What each symbol does to the points:
ruda ni zafa
ruda ke dagu
pomi ni reru
pomi ke zafa
medo ni tobo
medo ke vupa
luke ni nelo
luke ke rane
bedi ni dila
bedi ke pepe
pafi ni vobu
pafi ke ketu
kaso ni katu
kaso ke buba
kinu ni nidi
kinu ke bime
buso ni tole
buso ke sepi
fosa ni zapo
fosa ke badi
veli ni katu
veli ke sori
gedo ni sofo
gedo ke selo
bito ni zafa
bito ke vedi
zafa ni fosa
zafa ke fere
fere ni pifu
fere ke pafi
tobo ni fisi
tobo ke noni
gufe ni dila
gufe ke mage
pepe ni pafi
pepe ke gezu
lufe ni sunu
lufe ke bito
reko ni mefa
reko ke gadi
mage ni dipo
mage ke ruda
selo ni dusu
selo ke silo
zapo ni gedo
zapo ke peto
nidi ni sanu
nidi ke nidi
saku ni pepe
saku ke dila
ruro ni silo
ruro ke reru
katu ni fika
katu ke foze
vupa ni nelo
vupa ke sofo
bosu ni tari
bosu ke kinu
bemo ni vupa
bemo ke gedo
gezu ni ketu
gezu ke kaso
dagu ni badi
dagu ke gemo
dilu ni gedo
dilu ke zuvu
bime ni sepi
bime ke devi
raka ni tono
raka ke foze
bibo ni geri
bibo ke fige
fige ni dimo
fige ke mari
sofo ni bime
sofo ke rane
bege ni sori
bege ke raka
rago ni mamo
rago ke pimu
mamo ni bedi
mamo ke katu
tole ni medo
tole ke bemo
sori ni bibo
sori ke tono
kepe ni saku
kepe ke gufe
buba ni badi
buba ke mamo
vuva ni pimu
vuva ke bege
sepi ni ruro
sepi ke dilu
fika ni rago
fika ke geri
nuli ni gadi
nuli ke lufe
sanu ni zaso
sanu ke sanu
peto ni bito
peto ke rogi
nelo ni luke
nelo ke buro
fisi ni sepi
fisi ke devi
zelo ni pamo
zelo ke tobo
devi ni vika
devi ke selo
tono ni fige
tono ke pevi
fako ni fako
fako ke tole
vobu ni rogi
vobu ke kepe
gadi ni pomi
gadi ke sunu
puvu ni nuli
puvu ke zapo
zaso ni veli
zaso ke pimu
mari ni damu
mari ke vika
foze ni pevi
foze ke sanu
buro ni zelo
buro ke dimo
pifu ni peto
pifu ke vobu
gozo ni buba
gozo ke rago
damu ni raka
damu ke tari
dipo ni kaso
dipo ke gozo
zuvu ni sofo
zuvu ke reko
vefa ni selo
vefa ke nuli
fani ni puvu
fani ke fosa
gemo ni katu
gemo ke bege
pamo ni vika
pamo ke fisi
rogi ni vedi
rogi ke saku
dimo ni bege
dimo ke damu
ketu ni kepe
ketu ke mafe
pevi ni tari
pevi ke zaso
vedi ni zafa
vedi ke buba
zuni ni zuvu
zuni ke mefa
dila ni gezu
dila ke dipo
tari ni foze
tari ke tari
geri ni gemo
geri ke dimo
rane ni devi
rane ke dusu
silo ni dusu
silo ke fere
dusu ni zuni
dusu ke reko
pimu ni bibo
pimu ke vika
sunu ni fani
sunu ke zafa
badi ni mage
badi ke rogi
vika ni nelo
vika ke fako
noni ni buso
noni ke bime
mafe ni gufe
mafe ke sori
reru ni vefa
reru ke puvu
mefa ni buro
mefa ke pomi

The rows follow the links: the fewer symbols apart two points are, the more alike their rows tend to be.

Each row is also shifted at random along 3 hidden directions that mean nothing.

Some points, each with a row of numbers:
vika: [48, -17, 47, -11, 70, -44, 29, -16, -13, 2, 3, 91, -7, 6, -4, -49, 7, -7, -16, 18, -8, 66, -22, -42, -63, 57, -28, 8, -7, 1, -10, 23, 21, -24, 20, 12, 1, 27, 13, -36, -21, -3]
dimo: [13, -13, -11, -11, 17, 16, 7, 40, 12, -44, 29, -16, -3, -45, -14, -19, 26, 4, -54, 14, 52, -43, -9, -25, 18, 32, -42, 26, 14, 19, -11, -32, 32, 1, -6, -2, -17, -23, -4, -31, 6, -19]
zuni: [-17, 2, 4, 6, -52, 74, 34, -23, 4, 38, 26, -29, -44, -11, 59, -13, -17, -3, 7, 12, -8, 9, 20, 64, -29, -27, -8, 4, 32, 32, 16, -46, 29, 19, 9, -15, -8, -25, 21, -19, -23, 31]
gedo: [48, -25, 42, 13, -8, 1, 13, -38, -13, 24, -63, 35, 3, 46, 38, -42, 21, -11, 38, -29, -19, 38, -7, -34, -54, 3, -5, 24, -11, 5, -15, -45, -19, -6, 12, -7, 25, 7, 23, -24, -25, -1]
vuva: [-39, -6, 0, -12, 43, -13, 12, 41, 11, -1, 29, 17, 12, -40, -18, -15, 15, 41, -57, 34, 0, -18, -18, -31, 24, 35, -43, 16, -17, 17, 7, 7, 7, -29, -3, 16, -4, -21, -36, -32, 9, 1]
tono: [71, 11, 13, -14, 28, -17, 17, 34, 5, 62, 58, 0, 13, -53, -10, 18, -3, 1, -62, 73, -18, -32, -12, 11, 1, 25, -64, 26, -1, 28, 15, 1, 37, 2, 28, -9, -38, -48, -30, -53, -21, 36]
saku: [78, 7, -35, 6, 15, 17, -10, 14, -48, 10, 9, -16, 13, 5, -26, 35, -19, -56, 2, -8, 54, -12, -31, 44, 6, -41, 30, -37, 24, 9, -37, 48, 19, 44, -46, 6, 3, -10, -1, -5, 9, 0]
bibo: [-16, 28, 12, -13, 23, 10, 33, 36, 4, 17, 76, -27, 5, -71, -5, 11, -13, 7, -50, 73, 24, -56, 18, 51, 28, 5, -64, -4, 34, 36, 17, 9, 56, 19, 18, -12, -31, -41, -6, -44, -2, 17]
veli: [-31, 5, -14, -15, 19, 2, -11, 27, 22, -1, 40, -18, 24, -38, -3, 9, -8, 41, -71, 46, -5, -29, -14, 5, 46, 12, -30, 5, -11, 0, 2, 21, -1, -29, -2, 4, -16, -13, -41, -5, 23, 13]
pevi: [35, -16, -11, -8, 0, -18, -32, 23, 31, 18, 19, 2, 20, -22, -9, 10, 6, 13, -69, 29, -24, -13, -14, -33, 13, 36, -36, 28, -30, -9, -12, -10, -8, -37, 16, -7, -40, -2, -45, -10, 3, 16]
badi: [-48, 40, -6, 2, 12, -2, -4, 25, -8, -15, -17, -27, 9, -15, -58, 19, -23, 3, 41, -26, 1, -44, 40, -9, 37, -20, 13, -31, 11, 4, 25, 2, -27, 24, -37, 6, -1, -10, 1, 42, 49, 2]
mafe: [-115, -20, -76, -11, -5, 35, -40, 18, -18, -48, 15, -41, -1, 18, -15, 28, 19, -19, -32, -19, 54, -19, -59, 10, 38, -29, 46, -16, 0, -14, -36, 36, 2, 17, -40, 18, 6, -3, -32, 6, 13, -31]
tobo: [-73, -22, 25, 0, 12, -23, -13, -40, -14, -84, -39, 6, 14, 26, 15, -39, 17, -15, 16, -37, 47, 9, -4, -23, -7, 17, 30, -4, 14, -37, -49, -14, -20, 12, 26, -16, 34, 45, 43, 2, -3, -73]
katu: [-97, 10, -20, -6, 7, 24, -20, 33, 20, -52, 29, -47, 27, -36, -5, 1, -17, 45, -37, 14, 30, -44, 16, 13, 78, -12, 4, -20, 17, -1, -8, 19, -13, -12, -31, 12, 12, 4, -19, 17, 49, -11]
gufe: [131, 6, -22, 7, 41, 11, -3, 23, -51, 36, 10, 3, 25, 2, -24, 22, -21, -44, -2, 6, 38, -8, -39, 33, 8, -34, 22, -31, 18, 17, -25, 63, 19, 33, -48, 15, 3, -12, -5, -27, 9, 15]
devi: [-36, 6, 55, -2, -11, 8, 42, -55, -18, 37, 16, 7, -15, 2, 43, -24, -29, -16, 6, 26, -13, 26, 20, 40, -44, 0, -9, -13, 34, 6, -8, -28, 10, 27, 50, -27, -13, 10, 48, -37, -30, 5]
buba: [9, 18, -4, 8, 38, 6, -7, 30, -8, -20, -26, 8, 37, -4, -35, -9, -21, 31, 27, -25, 10, -11, 5, -21, 41, -12, 19, -34, -7, -3, 1, 34, -42, -18, -64, 24, 31, 14, -20, 27, 60, 2]
damu: [43, 16, 18, -19, 28, -28, 25, 20, 8, 75, 62, 8, 5, -55, -25, 26, -12, 2, -68, 82, -44, -24, -3, 11, -15, 33, -71, 21, -5, 28, 19, -11, 36, 1, 37, -7, -52, -47, -27, -45, -29, 45]
vupa: [44, -35, 28, 1, 35, -8, 2, -32, -16, -43, -41, 56, -3, 33, 7, -64, 14, -18, 14, -43, 29, 59, -17, -58, -61, 36, 11, 7, 2, -18, -43, -19, -9, -15, -6, 9, 20, 43, 35, -11, -3, -31]
pimu: [17, 18, 23, -8, 59, -16, 30, 22, 10, 20, 55, 31, 26, -57, -8, -11, -12, 40, -56, 70, -7, -8, -6, 7, 15, 26, -51, -5, 0, 21, 13, 34, 22, -26, 8, 5, -10, -8, -25, -30, 7, 22]
bito: [66, 42, 12, 11, -16, -36, 6, 27, 7, 23, -12, -8, -19, -14, -45, 41, 1, -17, 61, -8, -31, -24, 55, 8, 3, -9, -11, 4, 0, 12, 57, 2, 18, 22, 5, -4, -17, -28, 13, 42, 1, 20]
pomi: [63, -1, 9, 13, -32, -9, 25, 8, 27, 53, -19, 39, -36, 15, 32, -3, 29, 24, 47, 1, -66, 32, 5, -6, -20, 2, -20, 46, -42, 22, 63, -2, 22, -31, 2, 0, 16, -22, -17, 5, -33, 39]
mari: [-86, 1, -3, -22, 12, 0, 16, 15, 15, -29, 62, -16, -24, -49, -21, 2, 11, 1, -58, 38, 18, -28, 4, 4, 6, 36, -35, 10, 11, 10, 7, -16, 44, 12, 38, -4, -34, -22, 7, -21, -15, -11]
dilu: [26, -14, 38, 12, -35, 30, 16, -41, -13, 30, -32, -12, 6, 21, 52, -33, -1, -17, 25, -6, 11, 5, 5, 19, -34, -17, -5, 14, 28, 8, -18, -51, -11, 18, 20, -25, 16, 0, 38, -29, -21, -3]
nidi: [-4, -30, -30, -4, -39, 8, -71, -17, 43, -47, -17, -17, 12, 24, 12, -2, -9, 22, -41, -35, -1, 22, -1, -43, 16, 22, 27, 10, -26, -63, -42, -24, -61, -42, 6, 2, -25, 61, -23, 55, 22, -17]
zafa: [-38, 44, -1, -1, -34, -13, 10, 13, 15, 11, 2, -33, -32, -17, -36, 46, -5, 2, 58, -14, -42, -36, 66, 28, 20, -19, 2, -6, 4, 7, 66, -10, 15, 32, 14, -8, -17, -33, 11, 53, -4, 25]
geri: [-21, 13, 23, -14, 53, -11, 27, 28, 2, 40, 34, 22, 22, -53, -16, -15, -6, 44, -38, 51, -26, -29, -7, -18, 22, 25, -47, 9, -13, 34, 23, 4, 14, -18, -8, 8, -5, -37, -33, -40, 15, 29]
noni: [6, -14, 45, 1, 10, -36, -12, -42, -16, -38, -46, 7, 45, 28, 20, -39, 11, -17, 17, -17, 29, 4, -9, -16, -13, 4, 13, -1, 16, -22, -48, -16, -28, 8, 29, -20, 20, 38, 43, -16, -9, -52]
bosu: [60, -45, -38, -1, -62, 19, -80, 4, 38, -94, -19, -62, 22, 15, 3, 2, 7, -14, -55, -57, 66, -31, 10, -31, 36, 11, 11, 22, 15, -53, -73, -56, -44, -15, 0, -12, -22, 43, 2, 53, 24, -58]
fako: [-57, -3, 16, -13, 25, -46, 9, -25, -4, -76, 5, 29, -8, 8, -8, -25, 14, -14, 7, -12, 33, 28, 2, -6, -11, 29, 21, -13, 15, -26, -22, 29, 12, 9, 33, -3, 9, 43, 38, 10, -8, -51]
selo: [70, -55, 2, 15, -36, 26, -4, -21, 6, 5, -61, 24, -9, 55, 62, -51, 43, 3, 32, -49, 2, 34, -30, -45, -38, -5, 7, 55, -26, 6, -11, -46, -17, -29, -13, 4, 41, 3, 0, -25, -29, -21]
zuvu: [-48, 11, 38, -2, -38, 41, 52, -35, -3, 96, 20, 4, -30, 7, 61, -13, -29, 1, 14, 31, -61, 33, 9, 44, -50, -24, -17, 0, 7, 38, 27, -42, 15, 6, 29, -12, -15, -21, 9, -38, -39, 59]

Where do the symbols, taken in turn from left to right, take each start?
Answers are names.
[-31, -33, -70, -2, -26, 14, -41, 15, -19, -10, -62, -17, -23, 48, -34, 24, 39, -37, 23, -78, 4, -6, -42, -54, -10, -19, 46, 24, -39, -10, -11, -26, -26, 14, -39, 15, 11, -17, -23, 27, 6, -13]
ke ke -> ketu
[-15, -27, 5, 6, -35, 26, 9, -27, -10, 58, -30, 12, -20, 33, 53, -14, 24, 7, 32, -14, -49, 20, -29, -11, -36, -18, 9, 35, -31, 21, 11, -38, -8, -9, 10, -5, 21, -29, -18, -28, -38, 29]
ni ke -> reko
[-8, 17, -8, 2, 42, 10, -3, 18, -23, 10, 2, 15, 30, 1, -13, 5, -27, 28, -2, 4, -2, 2, -25, 6, 36, -19, 24, -43, -4, 2, -2, 58, -28, -14, -56, 22, 22, 11, -34, 4, 41, 19]
ni ni -> fika
[-17, -21, 10, -6, 22, 29, 27, -21, -4, -1, -2, 60, -45, 13, 7, -47, -15, -13, -6, -13, 0, 75, -13, -36, -71, 35, -2, 1, -7, 4, -5, -21, 12, -13, -14, 14, -7, 23, 11, -10, -6, 13]
ni ni ni -> nelo
[89, 4, 5, 6, -64, 17, -45, -27, 23, -37, 21, -73, 18, -9, 19, 22, -43, -31, -38, -7, 48, -28, 61, 50, 18, -14, -1, -11, 49, -38, -46, -32, -19, 20, 41, -32, -42, 38, 29, 35, 8, -20]
ni ke ke -> nidi
[-15, -3, 17, -8, 25, 19, 41, -24, -9, -12, 15, 51, -41, -1, 4, -42, -17, -19, -9, 1, 6, 62, 4, -13, -67, 37, -10, -11, 13, 5, -5, -13, 26, 2, -1, 11, -12, 23, 33, -12, -9, 4]
ni ke -> rane
[11, 36, -9, -1, -25, -19, 3, 13, -17, 12, -15, -40, -19, -7, -60, 56, -9, -38, 45, -25, -15, -42, 46, 18, -1, -23, 9, -15, 12, 7, 38, -11, 14, 53, 7, -10, -29, -33, 17, 37, 2, 11]
ni ke -> vedi
[-167, -17, -48, -20, -58, 16, -51, 3, 48, -55, 34, -80, -12, -18, -8, 27, 8, 24, -78, 0, -1, -31, 15, -8, 48, 20, 0, 14, -10, -38, -18, -42, -20, -11, 38, -18, -43, 8, -25, 41, 12, -20]
ni ni ke -> zaso
[56, -26, -65, 6, -8, 26, -49, 24, -37, -45, -37, -37, 1, 33, -47, 27, 22, -70, 10, -72, 78, -25, -41, -23, 8, -22, 42, -12, 12, -14, -49, 10, -8, 36, -57, 15, 8, -3, -8, 17, 21, -37]
ni ke ke -> dila
[18, -5, -15, -12, 34, 4, 1, 43, 5, 2, 38, -12, 16, -36, -16, 8, 17, 13, -58, 36, 17, -35, -32, -5, 26, 15, -43, 16, -10, 25, -3, 11, 20, -4, -5, 2, -14, -28, -38, -39, 4, 1]
ni ni -> geri
[46, -17, -42, -1, 42, -2, -11, 10, -38, 47, 0, 31, 17, 27, -15, 24, 1, -29, -10, 6, 1, 20, -74, -8, -12, -24, 33, -15, -24, 2, -21, 56, 3, 3, -45, 21, 8, -10, -38, -23, -8, 17]
ni ke ni -> dila
[60, 17, -5, 5, 21, -36, -6, 29, -6, 4, -50, 24, 2, 7, -61, 9, 7, 1, 55, -43, -31, -6, 14, -56, 3, 6, 10, -4, -32, 0, 31, 10, -28, 2, -39, 19, 4, -11, -16, 39, 29, 8]
ni ke ke -> pafi
[-68, 21, -15, -16, -18, -5, -13, 0, 38, 8, 66, -37, 1, -48, 4, 36, -38, 36, -76, 62, -33, -21, 30, 35, 42, 13, -28, -11, 9, -19, 11, 4, 5, -14, 41, -11, -50, -1, -23, 12, 7, 27]
ni ni -> katu
[105, -6, -22, 7, 57, 0, -8, 18, -44, 59, -4, 48, 34, 22, -14, 9, -10, -17, -8, 17, 1, 28, -69, 0, -16, -20, 24, -24, -18, 9, -21, 69, -3, -7, -52, 31, 20, -6, -39, -32, 0, 28]
ni ke -> mafe
[-9, 16, -13, 1, 49, -11, -5, 25, -28, 27, -38, 20, 26, 4, -45, 11, -16, 19, 23, -18, -11, 2, -15, -34, 14, -10, 26, -31, -17, 6, 7, 30, -43, -7, -62, 27, 17, -4, -26, 19, 46, 18]
ke ni -> zafa
[82, 24, 31, 3, 69, -6, 29, 29, -3, 33, 16, 37, 47, -32, -1, -23, -32, 43, -7, 39, 2, -2, -5, 6, 29, 0, -27, -24, 7, 23, 8, 50, -7, -28, -41, 15, 19, 1, -18, -26, 37, 30]
ni ni -> bedi
